Each row was made from one walk, in order. Every step used is in the known rows, and no mark comes twice. Write each row's walk.
Each row is shifted at random along 6 fixed directions that mean nothing.
Known rows:
a-s-n-h-e-m: 257 230 118 -32 57 -33 -97 108 290 -21 -53 156 -176 -7 -372 -319 279 -165 -91 198 124 96 -258 -94 -163 -66 -172 37 95 155 -30 -67 -13 431 -219 79 141 -210 215 -30 -306 -330 72 402 -131 -185
e-m-f-q-a-s: -14 3 257 -46 78 83 -48 -62 -64 -54 -387 76 69 -55 75 -85 150 86 -98 276 42 115 -228 -336 -230 87 -213 206 368 -243 310 -446 -165 37 -47 -340 -147 76 251 -27 213 101 -165 156 68 158
h-n-e-m-j-f: 52 447 -94 -470 524 -138 -471 101 140 395 -21 128 -14 -440 -225 -366 212 -78 271 251 24 -213 -167 -65 -173 -433 83 -350 -126 205 -94 -288 179 404 -14 -34 -107 40 -37 212 -44 -442 158 -9 49 -75
n-e-m-j: -9 382 73 -153 -110 -67 259 -228 -7 351 133 99 46 251 171 -196 150 -302 362 -115 100 -147 381 151 -522 292 140 -11 325 87 -142 3 -312 232 -72 -241 -30 -209 -91 99 -368 -369 108 519 -195 -51
s-a-h-n-e-m: -11 555 47 -105 377 -120 -284 180 374 205 165 46 36 36 -182 -25 247 179 -40 192 -66 45 -102 -137 267 -309 -63 -323 -349 19 -203 -65 138 354 22 -166 -40 138 138 324 -79 -238 279 196 330 -104
f-a-s-n-h-e: 50 105 71 -55 23 -89 235 -322 19 -26 -209 -23 -129 -80 -14 -222 188 -9 253 -32 99 59 -247 -58 -191 376 -179 277 397 45 171 66 -147 271 -54 -246 197 -254 83 -32 -297 -90 -14 637 -49 -50
n-h-e-m: 70 314 -28 -30 -66 -121 -58 -17 184 127 -29 12 -250 -49 -241 -183 162 6 80 -161 -5 -57 -66 -158 105 2 118 -87 122 -124 -130 63 3 491 -82 3 135 -178 137 127 -8 -253 119 496 80 -133
q-h-n-f-j-e: 8 445 -163 200 155 -97 -36 -67 -228 25 -471 9 -230 -263 61 -20 160 84 4 -110 79 -37 -9 -114 -66 -20 -133 190 326 -172 293 -6 -12 220 -13 -52 98 -52 100 -9 299 -211 23 397 -155 -40
j-h-n-e-m: -86 522 101 -87 256 -235 167 -168 122 261 -229 -9 38 206 171 -43 521 83 280 -193 129 26 -123 -134 -51 -16 -133 -219 91 -57 -116 -22 -38 97 152 -115 -94 31 102 336 -408 -313 127 393 -90 -2
j-e-m-f-q: -129 -117 -191 66 -34 -147 -358 22 -178 37 -176 -19 -47 -436 -134 -17 61 63 71 -178 -127 -351 -210 -291 56 -77 31 31 184 -444 71 -10 -13 200 12 50 70 -48 85 94 362 -316 1 368 120 -84
q-m-j-f-a-s-n-h: -98 85 -61 -242 296 -146 -77 -102 46 121 -31 87 73 -148 -73 -169 200 142 244 -75 41 -43 -366 -244 -185 54 -148 35 -56 -63 106 -132 9 264 31 -164 24 53 62 214 64 -225 218 266 213 55
s-n-f-j-q: -48 18 -35 145 184 -45 -63 91 82 433 415 -29 183 -55 45 -111 132 4 139 2 -152 108 88 94 -163 13 -125 65 -158 113 37 -147 -72 223 -1 -114 -44 -35 -171 82 -351 -333 142 425 71 -125
n-f-a-h-e-m: 255 267 69 -25 -9 -47 41 -130 -30 -11 -449 73 -194 -254 -160 -233 365 -125 -48 281 166 44 -189 -318 -136 1 -89 205 435 -115 179 -233 -44 328 -131 -176 182 -114 291 8 -15 -97 -179 540 -186 -83
h-n-f-q-a: -56 -59 46 1 131 -1 11 -73 -91 -68 -411 67 166 22 125 205 237 89 -110 102 -40 137 2 -189 -11 20 -159 159 255 20 423 -143 -93 29 85 -209 -111 186 279 -44 486 64 -126 247 103 51
q-n-e-m-j: 23 373 -90 -243 207 -149 -110 -110 -8 266 -83 167 -28 -99 42 -137 252 -240 160 57 77 -243 229 -133 -360 -141 75 -94 204 86 -60 6 -121 395 -2 -164 -46 -48 19 186 -3 -405 30 346 -133 -21
m-j-f-a-q-h-e-n: 99 424 -131 -100 248 -137 -303 99 155 -101 14 81 -254 -373 -290 -357 288 -139 247 -97 -110 -162 -106 -69 27 -56 -80 -33 181 35 174 64 -64 445 -8 66 68 -332 105 -32 320 -95 202 741 -47 -164
a-j-e-m: -26 597 -12 45 -19 -31 86 34 48 245 10 -13 -164 228 25 -11 31 51 68 -322 137 -71 64 -70 -15 85 112 -32 49 -209 -41 -112 -184 175 -21 -15 -1 -91 98 87 -29 -160 199 403 -53 11
s-h-e-n-f: 88 290 102 80 154 -122 109 -104 24 -230 -77 93 -84 -172 -29 -327 306 -23 57 64 45 187 -9 48 -23 26 -200 170 249 109 71 -28 -25 205 -34 -154 39 -24 64 -44 -6 -68 -83 616 -29 -189
h-n-e-m-j-q-f-a-s: -71 381 115 -288 366 -89 -133 -65 54 91 -158 43 159 -65 105 -62 366 41 92 265 101 30 -360 -428 -220 -119 -231 88 156 -159 215 -268 -64 79 121 -553 -126 172 170 201 -72 -126 -150 275 69 181
j-f-a-s-h-e: -11 330 29 -157 161 25 11 -62 206 -15 14 -110 -295 -2 -120 -178 -33 181 184 -101 115 46 -267 8 222 50 39 66 -158 55 -15 6 -18 312 -60 -254 16 -77 98 -21 -276 -134 95 523 228 -86
h-e-m-j-f-q-a-s-n: -214 317 -126 -237 185 -64 -67 -63 -97 83 47 -57 -260 -192 -40 101 -136 265 129 -443 -62 -193 -6 -224 213 45 230 -43 -84 -175 246 -167 -46 356 42 -183 12 71 141 50 465 -150 234 614 443 85
f-q-n-h-e-m: 76 182 -16 -1 82 -140 -120 5 178 27 -187 44 -137 17 -179 -99 254 -1 -40 -52 16 -9 -216 -241 40 -47 -8 -99 129 -111 33 44 -29 451 -52 23 134 -84 195 133 -38 -288 31 511 46 -124
f-a-j-h: 147 347 87 304 -31 217 172 88 94 -12 -92 44 -265 383 -86 -188 -3 -36 -26 34 155 129 14 130 -181 383 -207 388 106 304 270 -26 -186 45 -186 -3 119 -123 134 -247 -74 39 97 490 -189 4
h-e-n-f-q-a: -30 0 44 -44 88 -61 -35 -150 -61 76 -307 45 67 -299 57 -50 239 -107 213 107 -216 25 -29 -93 -139 250 -121 122 394 -85 269 -215 -168 255 -50 -223 -22 -292 171 -50 432 36 70 518 54 -97
j-n-h-e-m-f-q-a: -40 -3 38 -59 202 10 -183 46 98 -27 -248 49 131 114 -107 96 87 181 -100 32 -47 71 -44 -186 201 -60 -142 11 192 -7 351 -87 -112 187 55 -123 -83 233 300 20 410 4 -51 265 276 -31
f-a-h-e-m-j-q: 35 241 41 -273 244 31 -26 -64 112 620 354 -30 241 147 131 -141 122 73 198 242 -39 40 257 -40 -149 44 77 83 -82 22 137 -325 -165 258 92 -442 -100 240 4 257 -387 -9 -3 500 195 39
h-n-f-j-e: -104 453 -86 199 229 -80 134 -112 -206 -39 -414 -45 20 126 251 165 105 263 -121 -177 245 78 -27 -122 9 -85 -115 207 197 -189 291 47 -90 -52 166 -204 -20 275 82 99 -41 -168 -152 295 -96 28
a-j-e-m-f-q-n-h: 61 -4 -94 101 392 -172 -253 57 73 -153 -341 193 15 47 -74 -30 360 154 -260 -18 191 1 -318 -427 -61 -274 -399 45 210 9 344 124 -96 240 130 107 5 288 225 123 258 -210 -131 229 -70 52
a-f-j-h-n-e: 136 499 -52 208 312 -72 -347 241 134 24 -120 135 -488 -341 -409 -187 101 45 -248 207 -170 -52 119 -33 128 -191 -220 12 73 436 32 227 303 504 -195 41 231 -145 119 -63 312 -136 201 419 102 -136
q-n-e-m-j-f-a-s-h: -54 358 201 -201 180 20 284 -197 152 12 -98 -4 48 337 211 -203 199 81 382 -31 236 211 -234 7 -129 254 -159 5 -170 1 90 -280 -217 20 -56 -438 -93 26 72 111 -499 -300 149 449 92 49
j-e-n-h: 71 211 -85 30 195 -193 -116 26 178 -86 53 139 -66 -85 -191 -266 280 51 109 -188 -16 -29 -116 -102 3 -46 -256 -26 68 -45 60 226 -87 218 79 107 48 -133 85 150 115 -61 220 312 -85 -100
h-e-n-f-a-s: -85 221 -15 29 88 -132 -113 10 79 -253 -148 69 -239 -241 -174 -121 290 -88 -4 -121 60 -152 -414 -311 -172 -175 -198 193 213 -123 0 179 -172 205 45 -297 -57 -196 184 -35 82 -218 -12 511 -44 -22
f-a-h-e: -49 207 -131 -141 276 -142 -37 -141 74 140 -32 -132 -182 -168 -14 54 193 144 179 -149 101 -192 -348 -254 159 -97 -25 58 109 -136 19 151 -83 298 187 -207 -15 -65 116 142 -155 28 6 562 90 -55
j-e-m-f: -9 281 13 -101 111 -86 -269 54 -31 134 -74 35 26 -221 -149 -205 68 133 127 27 40 -106 -2 -84 219 -233 -61 -109 169 -184 -30 -203 89 92 3 -32 -42 202 38 118 217 -187 -47 73 144 -79
s-h-n-e-m-f-a: -62 209 -82 -53 25 -111 -144 -62 12 -198 -385 28 109 -176 -174 -54 346 30 165 60 124 -51 -259 -291 196 -204 -207 101 101 -101 118 83 58 7 67 -291 52 143 203 122 221 -401 -109 286 73 -42
a-q-n-e-m-f: 88 193 54 95 -3 -150 -296 189 117 100 137 178 -203 -211 -349 -312 182 -170 108 -112 -103 -209 152 37 19 -124 -208 -181 338 242 -114 83 -40 300 -157 169 49 -203 10 -119 273 -337 127 382 -30 -173
s-n-f-a-q: -269 96 -252 -23 276 -219 -247 152 98 91 198 -21 151 -207 -13 245 204 138 179 -286 -77 -247 -338 -215 211 -220 -141 104 -316 -95 -69 22 -107 64 242 -156 -101 31 75 149 34 -324 181 389 308 6
e-n-f-q: -186 -116 -84 162 184 -170 -226 121 64 -138 130 21 193 -99 -15 52 179 29 -51 -90 -148 -75 -336 -105 -40 -94 -109 2 -97 -226 -33 95 -85 141 92 -15 -43 6 29 124 -13 -281 71 467 183 -188
e-n-f-q-h: -37 -46 72 148 123 -39 208 -50 -24 -302 -283 46 112 457 275 157 403 84 -125 -228 244 255 -164 -94 -83 53 -297 48 287 -134 398 12 -292 -102 161 76 -129 327 229 -8 63 -59 -123 455 -109 21
m-e-n-f-j-q-a-s-h: -106 331 -177 14 203 -75 -71 30 80 -86 52 14 -393 -121 -75 -11 142 337 -26 -507 117 -74 32 -337 393 -325 -42 170 -251 -146 162 76 -71 338 144 -211 -191 222 268 95 410 -183 125 613 244 55
f-j-q-m-e-n: -153 340 -93 7 259 -232 -165 -32 11 240 108 -42 75 -232 8 -148 165 67 232 -229 -205 -184 -45 -141 42 -15 12 -37 38 -386 25 -66 22 258 117 -136 -8 -62 18 316 169 46 235 614 154 -84
q-h-n-e-m: 167 431 96 0 107 -110 -93 27 114 51 -335 139 -148 -104 -167 -184 419 -106 -48 206 23 81 8 -165 -82 -90 -163 -125 230 88 28 -85 98 331 -129 22 106 -88 229 90 121 -229 87 292 -124 -50

Which walk is each row?
6 495 -74 -119 125 -289 -50 -100 19 165 -210 40 -200 -261 -85 -54 512 -71 247 -225 7 -194 -137 -381 16 -80 -76 -197 282 -146 9 49 26 310 62 -87 81 -200 181 208 230 -283 140 534 -107 -10 => q-f-a-h-n-e-m
-79 409 -102 167 1 -8 -283 114 149 128 152 6 -116 -210 -270 -242 -1 -8 141 30 -13 -159 -248 -201 -50 84 -60 255 169 -62 -93 -6 -41 499 -109 -181 87 -244 -5 -17 293 -262 132 564 189 -57 => n-h-e-m-f-a-j
5 207 -53 -14 164 -56 -118 -7 -41 1 -16 -9 -58 -216 -146 0 89 226 13 54 39 -90 -152 -338 283 -65 -142 62 100 -199 215 -118 -12 159 48 -246 114 183 195 129 366 77 47 454 284 10 => s-n-e-m-f-a-h
7 459 -153 -47 151 -140 -77 -30 -144 -62 -185 107 -91 -205 -31 -135 221 -63 142 -225 -42 -232 127 -181 -140 67 -40 168 224 -187 282 52 -166 88 82 -81 45 -183 148 59 425 87 131 598 -184 8 => f-a-q-m-j-e-n
64 240 68 -2 26 -11 216 -86 1 185 150 36 -336 376 119 -82 22 24 48 -378 -83 27 539 63 -42 261 75 -68 172 288 397 66 -243 301 -38 -135 57 57 41 -125 159 37 63 791 66 99 => a-s-h-e-m-j-q-n
-33 227 -38 16 10 -72 -56 -123 -146 -33 -286 100 -548 -384 -86 -182 190 -38 71 -301 -103 -283 43 -331 -251 138 -28 283 534 -129 293 25 -249 454 -38 -217 -50 -321 259 -150 635 16 67 813 -46 70 => m-j-h-e-n-f-q-a-s
-132 311 154 409 3 -30 84 76 88 33 51 -36 262 436 121 -74 192 130 110 -137 114 208 -104 49 -67 169 -242 21 251 -88 69 -60 -119 73 -1 -69 -48 80 -114 60 -329 -478 -7 524 43 -110 => a-q-h-n-e-m-f-j
-64 466 -71 102 323 -29 -3 -3 109 26 -123 -75 -408 79 -71 17 47 273 -39 -294 114 13 -88 -74 254 -60 -38 148 54 111 153 165 -46 425 45 -117 -9 57 167 -18 -4 -167 48 745 167 -115 => q-a-s-n-f-j-h-e
-225 250 88 121 170 -97 117 -150 -37 505 193 -169 331 214 339 -43 178 345 260 -168 -67 157 195 -79 34 132 -47 -11 102 -189 130 -188 -81 51 223 -375 -134 308 -178 324 -340 -175 -56 500 226 76 => h-n-e-m-f-j-q
89 407 117 109 212 -70 -42 216 267 140 53 129 -92 355 -116 7 210 -69 -243 -44 65 154 133 -58 8 -187 -153 -268 27 219 0 25 -121 260 -88 -22 45 24 110 77 -205 -317 114 429 -9 -112 => a-f-j-q-n-e-m
62 -45 29 -46 -14 -26 -75 35 -62 -65 -38 135 -185 -349 -241 -164 151 -182 135 -84 -68 -118 -147 -79 -210 130 -215 114 163 94 237 -200 -69 197 -201 100 87 -330 144 -227 272 -259 217 423 -64 -59 => e-m-f-q-a-s-n
-76 557 28 107 297 -153 -50 -102 32 140 -205 21 -187 -123 -21 -158 275 130 173 -2 -30 -72 35 -60 -4 83 -267 74 284 252 44 188 66 248 39 -211 54 -44 61 80 131 -104 118 525 45 16 => m-f-a-j-h-n-e
77 475 29 -187 410 -121 -266 5 154 205 32 110 -106 -367 -145 -275 295 -26 171 373 -141 -8 24 -87 -76 -48 -259 20 1 335 51 -26 180 428 -100 -324 67 -110 84 90 91 -180 165 414 117 -27 => m-j-q-f-a-s-h-n-e
-66 205 -161 -168 230 -187 -53 -179 -51 -120 -507 47 121 -248 -39 -5 422 -176 156 105 159 -132 -360 -282 -195 -234 -165 200 227 -56 132 59 -110 110 127 -382 20 67 207 134 -100 -435 -187 358 -84 -67 => h-e-m-j-n-f-a
